Small tables with named rows and columns. After each table, cells are looked up by row and column.

gat =
         fuvut    vas  pinip    lum
vupi     -3276   5592    765   1026
zinen     -186   -936   -606    391
tasok     -555   -665   -226   -326
kas       -687    217   -777   -385
dotoruz    -63   -476   -565   -154
zef        -93   1766    -42    195
kalun    -4617  -3014   6737  -4755
vivusub   -615   -345   -602   -182
gir        367   -905   -707    134
pizu       755   -635   -171   -416
nulopad    538  -8990  -1810  -1258
kuzed     -691  -1061    172    -20

What is the vas of pizu in gat?
-635
What is the lum of tasok in gat?
-326
What is the fuvut of kalun in gat?
-4617
What is the fuvut of nulopad in gat?
538
What is the lum of vivusub in gat?
-182
What is the fuvut of gir in gat?
367
What is the fuvut of pizu in gat?
755
What is the pinip of kuzed in gat?
172
What is the fuvut of dotoruz in gat?
-63
What is the lum of kas in gat?
-385
What is the fuvut of zef in gat?
-93

paronob
         tebu  konada  lesuf  sep  lumoli  nuseva  vopibu  puvis
dez       195     163    158  177     177     191     166    166
kub       111     123    162  133     149     157     144    153
penugav   159     157    161  153     103     139     177    162
kel       151     187    137  159     188     176     166    134
moko      142     241    153   56      80      52     131    198
bokovat   213     175    140  181     102     170     168    150
paz       129     118    153  118     129     104     115    152
lop       170     148    131  206     163     211     161    149
vuz       172     153    173  194     214     220     162    132
bikifan   163     114    159  171     131     157     153    138
tetup     144     143    137  146     160     180     157    159

tetup, puvis: 159
kel, konada: 187
vuz, tebu: 172
dez, lesuf: 158
bokovat, konada: 175
penugav, sep: 153
Which row has the largest puvis? moko

samupos:
	zad	vuz	nukuna
zuv	-0.162	9.690	2.658
deruko	-0.663	5.121	-1.949
nud	-5.817	-4.006	-7.441

What is the zad of zuv in samupos? -0.162
What is the nukuna of zuv in samupos? 2.658
What is the nukuna of nud in samupos? -7.441
What is the vuz of zuv in samupos? 9.690
What is the vuz of deruko in samupos? 5.121
What is the zad of deruko in samupos? -0.663
What is the zad of nud in samupos? -5.817
What is the vuz of nud in samupos? -4.006
What is the nukuna of deruko in samupos? -1.949

gasetap:
	nimese	tavute	deros	tikopek	bigale	lobutiv	vup	tegezog
fudo	115	91	129	156	120	175	129	104
sufe	110	138	159	201	124	7	221	124
kis	238	100	72	9	182	110	152	49
topa	135	240	187	239	186	197	143	248
zibap	216	121	177	112	159	169	144	223
sutipap	122	124	139	95	121	154	116	56
kem	110	83	123	112	100	168	113	56
mubuv	63	227	210	234	133	176	151	186
fupo	110	94	161	114	103	165	119	83

What is the deros of zibap in gasetap? 177
What is the tavute of zibap in gasetap? 121
What is the vup of sufe in gasetap? 221
What is the tegezog of kis in gasetap? 49
What is the tegezog of kem in gasetap? 56
What is the nimese of fudo in gasetap? 115
What is the deros of sutipap in gasetap? 139
What is the tegezog of fudo in gasetap? 104
What is the bigale of sufe in gasetap? 124
What is the vup of fupo in gasetap? 119
What is the bigale of sutipap in gasetap? 121
What is the tavute of sufe in gasetap? 138
What is the lobutiv of zibap in gasetap? 169
What is the nimese of sutipap in gasetap? 122
What is the bigale of zibap in gasetap? 159
What is the vup of kis in gasetap? 152
What is the deros of sufe in gasetap? 159
What is the nimese of fupo in gasetap? 110

